Rows, each with its class
[ -9   3   3   3  -2   3  14   0 -22   1  28   8  10   3   0   5  -5 -27
   4 -30  -7  -9 -15   7  31  -6  22 -38 -19 -14   0  -8 -14 -12  -6  16
 -30  19 -18  -1  -4 -17  11  -4  -6  23  -9  20 -16 -14  51  -3   0  -1
  21 -15   3   5 -11   4  -4   2   5   4 -31   8  -8  -5   3 -16 -34 -10
  -6   8   2 -15 -12  -7   2  11   9   3  22   9   5  15  -5  12   3   7
   4   4 -10 -13  -9   2   6 -25 -14  -7  32  -6  -8  25  -3  26 -14   6
   7  23 -18   0  -2  -1   3   5   5  -2  -3  16 -20  19  -6 -11  -8  23
   4  -2  -6 -17 -17  -7  -2   3 -19  -6  -1   1   6  26   4   5 -28  -8
 -11  -2   7  -2  -3  -5  11  -9   3  -8  -8   3  28 -10   0  15  -2  -6
   9  -7 -11   7   1   5  -8   9  10  -4  21 -11  -3  -6   0  13 -10 -22
  10  -5 -17 -10  -5   6  -2 -23  -5  11  -7  10 -32 -10   9   1   3   2
 -12  -9  10  32  12 -30 -15  -1  -4   5  23  10   6   0   9 -15 -12   5
 -17  -2  -6  -7  -7 -17   3  -2   2  15  12  -2  28   7  10   6  -4  -4
  -3   8   0   0  21 -12  -1  -8   0   0   3   1   0  -9 -12  -3  -6   1
 -39]  z483
[ -5   9  -6   6   1  11  -1 -33  -8   5  37  13  12   2   3  -5  -1  17
  10 -28 -14  -9 -13  -2  19  -2  23 -24 -18  -9  -7   2  -9  -4   4  -4
   9  25 -23   2   2  -5  20   0 -30  14 -17  10 -19 -14  43  -7   0 -11
   8 -11  -9   2   1  -2 -14   8   6   0   1  14 -10  -1   4 -13  15  -9
  -8  16   3  -4 -14  -6  -1 -11   1   0  30   3  -9 -20  16  21  -2   5
   2  15  11 -19   2  -2  43 -23  -5  -1  22  -5  -5  10  16  18 -15   2
   2  21 -30   3   2  -3  14   7   5   3  -6  12 -17  19   8 -12  -9  25
   7   7 -11   4 -21   5   4  10 -28   4  16  -3   7  19  -9   5 -42   0
 -10  -1   5   9  -5   0   4  -8   5   3  -4  34  14 -11   0  17 -12  -9
  12   8  21   6   9  -3 -28  10   6   0 -17  -4   1 -13  -4 -23   3 -15
  -2  -2  -7 -29   0  -8   1  -5   0  15 -19   1 -22  -7  20  -6  15   9
   0 -20  -6  -2   1 -15  -6  11  -7  11   8  15   1  -6  -1  -7 -10   6
 -26   1   3 -12   4 -30  10   0   5  21   0  10  24  -4   1   0  -6 -20
   7  34  24   1  15  -4  -2 -18  10  -1  -1 -64 -11  -2 -12   0 -17   5
 -35]  z50
[ -7   8   3   5   2   4  10  20   3   1  35   9  11  -1   7  10   2 -30
   9 -32 -10 -13 -23   7  22  -3  18 -48 -24   4  -9  -1 -10  -9  -3  21
 -12  15 -20  -3  -1 -22  14  -8  -4  16  -6  14  -8  -6  50  -9   4  -6
  15 -24  -2   4 -15   1   2   3   0   3 -38  11 -22  -4   2 -25 -23  -5
  -8  10  -1  -8 -14  -9  -1  14   8   8  23   3  24  10  10   9  -2   7
   2  10   3 -13 -16  -2  14 -25  -7  -7  33  -6  -4  32   6  28 -17  13
   3  19 -25  11  -7   4   9  10  -1  -2   1  18  -9  18  -4 -14  -9  19
   4   4  -5  -3 -28  -9  -4  -8 -13  -5   2   1  10  35   9   1 -38  -1
 -17  -3   1   3  -4  -1  14  -8  -1  -8  -8   6  23 -16  -2  12 -11  -8
  19   6   2  16   7  -1 -19   8  11  -2  13 -11  -4  -3  -2   7 -13 -26
   9  -7 -15 -12  -7  -7   1 -20   2  13  -4  12 -26 -13  10   2   8  -1
  -6 -12   4  41  11 -29  -3   4  -1   8   6  16   4   9   1 -20 -10   7
 -16   0  -6  -2   0 -29   0  -7  12   9   3   1  37  10   7   2  -5  -5
  -6   3  -4   3  17 -11  -2 -14   0   8   2  -9  -6  -8 -10   3  -5   5
 -48]  z483
[ -5   4   4   4   1   5  -1   4  -5   4  39   1   0  -2   1   0  -3 -20
  13 -25 -15  -8 -29   1  24 -16  25 -28 -16  31  -6  -2 -23  -3   0   2
 -20  25 -33   2  -2 -13  14   2  -9  29 -13  13 -10  -4  19  -6  -2 -11
  15 -14   5   3 -16   7   0 -16  13   2 -34  10 -19  -4   0 -20 -31  -6
 -14   4   3  -6 -10  -9  -5  15  10  -5  22   2   8  27  14  30   2   0
  -3  16   9 -13  -1  -9  22  -8   3   3  32   1  -7  23   2   8 -28  11
   9  39   2   6  -5  -3  15  14   7 -14   0  12 -15  14   1 -11  -6  13
  -1   6  -6  10 -23   7  -3  17 -16   1  -2   1  12  12   9   4 -45 -10
 -10  -2   6  -4 -13  -3   7 -11  10 -12  -4  13  26 -18  -3   7  -6   0
   8   5   3  13   2   1 -15  10   6   2  12  -1   2  -4  -5   2 -20 -19
  -5   1 -22 -20  -4  -5   0  -9   8  -2 -10   8 -42 -12  18  -1   3  13
   3 -14   4   2  15 -27  -2  13  -8   5  11  18   5 -15 -16 -21  -4   7
 -20   3  -9 -13   4 -28  13 -17  11  10   1  -2  55  19  16   0  -9 -14
   4  29  21   8  17  -6  -3 -10  -1   1   9   5  -5  -1  -2   4  -7  -2
 -54]  Z372
[ -8   4  -2  26  -1  10   4  30   3  -1  31   6  14   7   7   7   0  -5
   7 -34  -8 -11 -10   4  29   0   7 -34 -26 -39  -9   3  -4  -6   0   9
   4  19 -20   1  -6 -13  15 -10  -5  22 -13   7 -28 -14  54  -1   5   1
   3  -9   2   1   5   3  -4   5  -2   2 -20  18 -12  -4   7 -16   8 -10
   0  10   4   0  -6  -7  -9   9   7  -1  39  13  -1 -15  -1  10   6   1
   6   9  -9 -14  -5   5  24 -38  -6 -10  27  -2  -4  25   0  37 -15   9
   7  11 -27  -1  -1 -11   5   8   4   0  11  14 -21  20   6  -6  -9  25
  -1   6  -7 -17 -22  17 -12   2 -11  -7  14  -5  10  19  -3   0 -49  -4
 -15  -3   4   1   7  -2   9  -3   0   2  -9   7  23  -9  -5   8  -4  -5
   5  11  15   7  14  -1 -16   5   4   1  -6  -4   1  -5  -3   1 -16  -7
   9   3  -9 -17  -1  -2   5 -16  -8  24 -18   7 -27  -8   7  -1   6   6
  -7  -6   1  19  -1 -20  -5  -3 -14   7   6  17   1   3  14  -2 -26   9
 -23   6   0  -7  -3 -12   4  -3  -2  17   2   2  25  -2  11   0   3  -7
  -5  21 -14  -2  18 -11   0  -7   2   5  -2 -35  -3  -7 -10  -4 -13   3
 -30]  z483
[-14   2   0   4   0   6  -2   1  10  11  76   3 -16 -18  12   7 -15 -33
   7 -18 -10 -10  -1   8  37 -19   4 -64 -28 -12  -5  -1 -18 -16   0  20
  12  47 -21   8  -3  -7   5  -5 -55  15  -4  14  23  -4  90 -11   3   1
   1 -25   6  -7 -17  -1 -14   6   9  11 -57  17 -10  -5   7 -15 -34  -8
 -33   4   9  -7  -7 -16  -2   3   8   9  10  -9   4 -14   4  20 -29  11
  -2  16  17 -14 -19  -9  79 -42   0  -8  16  -7  -7  37 -12  46  -9   9
  -2 -21 -53   3  -9  -3 -19  25   1  19 -10  17 -17  37  15 -14  -8  38
  -5  -6 -10 -20 -42 -26 -41 -19 -16 -21   6  -2  11  33  15 -11 -50  -4
 -20 -10   2   1  -2  -7  19  -4  13  -7  -5  -2  48 -29  20   2  -4  11
  17  22  16   9  13   0 -31  -7  17  10  39  -9  -2  -4   2  11   0 -20
  19  -8 -12 -11  -2   1  -2 -27   0   7  -4   9 -16 -15  -3  -7   0   2
  10 -22  -1  28  11   8  -7   4   8  24  -1   5   0  -3 -23 -23  -8   8
 -22 -15  -6 -12   0 -57   1 -11   1  11  -6   4  27  11   2  -5   8  -1
   4  19 -42  -5  -3  -8 -10 -10 -12  -3   1 -53 -13  -5  -6  -8 -20   4
 -29]  Z113
[-12   7  -6   4   0   7  -1   7  -1   0  22  11  10   0   3   6 -36 -12
   4 -21  -5 -12 -12   8  21   3   1 -32 -25 -30  -1 -18  -4 -12  -5  15
  -2   2 -17   2  -4 -19   9 -13  -2  25  -5  11 -25  -6  55   1   0  -1
   6 -12   1   3  -1   3 -22   7   8   3 -24   6  -5  -8  13 -11  -3  -6
   6   3   5  -4  -7  -6   0  -3   3   7  24   9   6   5  -4   5   7   2
   1  11  -4 -11 -14   8  13 -26  -5 -10  25  -6   1  17  -2  17 -13  11
   5  11 -21  -1  -5  -5   6   1  -2   0   4  14 -16  17   7 -12  -3  23
  -1   2  -2  -7 -21  -2  -8 -11  -9  -6   3  -3   5  21   2   0 -37   1
 -19  -4  -1  -1  -1   1  11  -2   3  -5  -3   6  33 -12   1   8  -7  -6
   0   9  10   6   1 -17 -14   4   7   1  10   0  -1  -4  25   7  -7  -8
  15  -4 -11 -12  -3   6   1 -17  -3  19  -9   2 -13  -6   6   1   7   3
  -2  -7   2  29   5 -17   0   5  -9   4   3  14   4  -3  17 -10  -6   5
 -20   0  -6 -15  -7 -16  -9  -1   2   9   2   0  25   3  11   1  -2  -3
  -7   7  -5   0  11  -9  -4 -10  -1   4  -4  -6  -1  -8 -11   0  -5 -12
 -24]  z483
[-11   0  -6  13  -8   0  -8  -6  -1  14  33   2  -1  -1   5  -6   8  25
   5 -22  -7  -9  -3  -4  19  -6  33 -10 -23  29  -7   1 -19  -2  16  -3
   9  32 -31   5  -6   0  20   0 -28  33 -19  17 -15 -13  37 -15  -2 -28
   3 -15  -2   0 -16   3 -19   6   7  13   1  19 -15  -4  -2 -20   3  -8
  13  23   5  -6 -17   0   2  -6   7   0  30  -6   2  -7  34  17  -1  -2
  -2   0  21 -14   4  -6  46 -12   8   8  22   9  -3   1  -3  25 -27   8
  15  42 -15   5   0 -13  13   6   5   4   7  13 -27  27   8 -17 -11  38
  -9  11 -17  19 -18  -4 -20   8 -23   2  11  -8  -3  18  -6   5 -58 -14
 -11  -1   4   6  -4  -6   7  -8   2  -2 -10  19  38  -3  -1  -7  -2  -5
  16  17  19   8   7  -6 -43   5   8  -5 -13   3   4  -8 -11  -8  25  -5
  -7   0 -14 -41  -1  -2   0 -11   4  17 -21   6  -8 -15  13  -3  11   6
  15 -20  -5 -12   2 -31  -7  12 -14   3  12  16  -5 -19  -5 -16   0   9
 -26  -3  -2  -6   7 -38  15 -15  -1  13   3   2  13   7   1  -6  -4  -8
   1  35  50  11  16 -20 -10 -22   6   0  -4 -27  -6   0 -11   8 -22  -2
 -48]  z50
[-10   8  -6   6   2   2  -7   7   1  14  30   7   6   4   2  18  10 -11
   6 -21  -4 -15 -12   5  22  -3  27  -9 -39  25  -3 -10 -18  -3  10  13
  -7  14 -27   7  -1 -17  20 -10  12  44 -18   7 -25   5  51 -16   1  -7
  12 -19  -4   0 -18   9  -4 -17  -1   7 -30  18 -10  -6   1 -24 -27  -8
  17  -4  -4 -13 -17  -3   2   2   7   3  32   2  16  24  23   7   9  -4
  -7  -9  24 -13  -6   1  13 -24   9   6  21  -1 -12  21  -3  32 -28  20
  23  29 -22  -3 -11  -8  13  20  -3 -10   0  21 -21  15  13 -16  -8  33
 -21   4  -7  31 -19  -4 -21  -2 -17  -3   7  -8   2  27  -5   3 -71   1
 -14  -4  10  -4  -2 -14   3  -3   5  -5 -14  13  52  -2 -21   5  -3  -5
  11  21  19  13   1   3 -35  14  10  -4 -12  -6 -11  -9   2  -2   5  -4
  -3   3  -8 -15  -7   5  -6 -21   2  17 -14  10 -27  -9   7  -4   3   8
   3  -9  -1  30   6 -22 -13   4 -19  10   5  19   4 -22  -1 -19  -6   6
 -15  -1 -13 -13   6 -29  10 -11   4   6  11   2  35  17  15  -9   2 -14
  -7  20  14  10  27 -10 -10 -20   5   1  -1  -8  -1   4 -11   4 -24   1
 -63]  z989
[ -6   5   2   5  -2   8  15  14  -5   1  32   4  12   8  13   5  -3 -12
  10 -29 -11 -11 -18   1  25  -4   5 -45 -26 -22  -4   2 -11 -10  -1   7
   0  19 -26   5  -4 -10   9  -8  -8  25 -11   0 -19 -10  43   0  -5   2
   7 -17  -5   3  -5   6   0   9  10   2 -32  13 -14  -3  -4 -10  -9 -13
   2   6   8  -2 -14  -1  -5  12   6   0  29   0   2 -13  -1  19   8   4
   3  12 -16 -17  -4   3  21 -29  -4 -12  33  -3   4  29   0  41 -24   5
   4  16 -27   7  -7  -6  13  12  -3   3   7   0 -16  21   7  -8  -4  24
  -3   6  -3 -17 -26   2  -6   3 -14 -10   3  -3  10  20   0   3 -34   1
  -9  -4 -16   0  -1  -4  11 -11   3  -2 -10  10  23 -19  -6  10  -7  -2
  20  12   4   1  10   1 -12   5  13   4  10  -7   2  -6   1   1 -11 -13
   8  -1 -11 -13  -5   3  -4 -21  -6  16 -18   5 -33 -14   9   7   6   7
  -5 -10   2  27   7 -16  -7   1  -9  -3   8  14   2  -7   4  -6 -25  10
 -21   9   3   0  -1 -19  -9  -4  -1  13   5  -2  27   4  14   3  -9  -8
  -6  17 -11   0  18 -12  -3  -8   1   3  -1 -31   4  -8  -4  -7 -11   2
 -37]  z483
[ -9   4  -7   7   2   2 -11   2   1   9  31   7   8  -5   2  -5   1   9
   9 -22  -5  -6  16  -9  18   0  22   3 -21  19  -9   0 -23 -10  17  -1
   9  25 -25   6  -4  -1  18 -10 -39  30 -17   5  -1 -16  44  -5   5  -5
  16 -17  -5   1 -11   2 -13  -1   8   7 -11  13  -6  -7   0 -11 -27  -5
   0   5  -2 -15 -20  -6  -2 -11   8   8  25  -7   7  -8  19  21  -4  -3
   1   3  20  -7  -9  -8  49 -22  -9   8  12  -1  -1   3  -1  23 -12   9
   7  27 -10  -2  -5  -9   6  10   2   8  -5  12 -22  18  17  -6  -5  36
  -8   7 -15  14 -16 -11  -5   0 -36  -4  10   0   3  20  -6   2 -39 -13
 -11   0  10   5  -2   0  -8  -8   2  -5  -9  25  37 -16   1  -6  -3  -2
  20  16   9   6  11   2 -29   1  17   2  -5   3   3  -4  -3 -14   7   0
  -7  -3 -19 -24  -5  -1  -1 -14   2  12 -12  15  -6 -13  11   1  10  -4
   1  -8  -4  -2   4 -12  -3  -1  21   6   6  10  -1  -7 -24 -17   2   5
 -21  -8   4 -14  16 -39  14  -4  -8  10  -7   2  -5   8  -1  -2   3  -3
   1  24  34   5  12  -5  -9 -16   4  -1   6 -15 -12  -4  -9  -3 -18  -1
 -23]  z50
[ -4  -4   7  11   7  10   7  17   5  23  49   8 -10 -12  19   1  -6 -12
   9 -21  -4 -11 -14   3  28 -12   4 -52 -35 -17 -11  -3 -16 -11   8   9
   9  36 -20   9  -7  -8  15  -2 -45  13 -11  -2  10   3  61  14   4   1
   6 -25  -5   2 -13   7   3   6  12   7 -60   6  -8  -7 -10 -32 -36  -3
 -15  13  -7   6 -11  -5 -13   7  18  12  15  -7   6 -17  10  10 -11   6
  -4   4  -4 -10 -17  -9  40 -34  -8   0  11  -7  -2  33  -4  49 -22  17
   5 -11 -47   4   1  10  13  17 -11  14  -8  18 -18  19  16 -15   0  40
 -18   1  -7 -18 -41 -21 -47 -18 -17 -22   0   2  11  24  12  -7 -43   6
 -16  -7   3  -4   1  -9  31   0  15  -7 -13  11  41 -20  13   5  -2  14
  15  21   5  30 -15  -1 -24  -5  23   5  26 -13  -3  -6   0   5  -2 -14
  16 -16   0  -8  -6   0  -7 -21 -25   8  -5  19 -16 -19   8  -2   2  -7
   9 -13 -13  38  15  -4   1   8   1  12   4   8  -2 -21 -18 -21 -17   3
 -16 -19  -7  -6   1 -66  -2  -8   7   7  -6  -4   8   5   0  -3   8   1
   5  11 -32   5  -5 -11 -10 -12  -4   6   5 -51 -11  -5 -11  -7 -19   5
 -51]  Z113
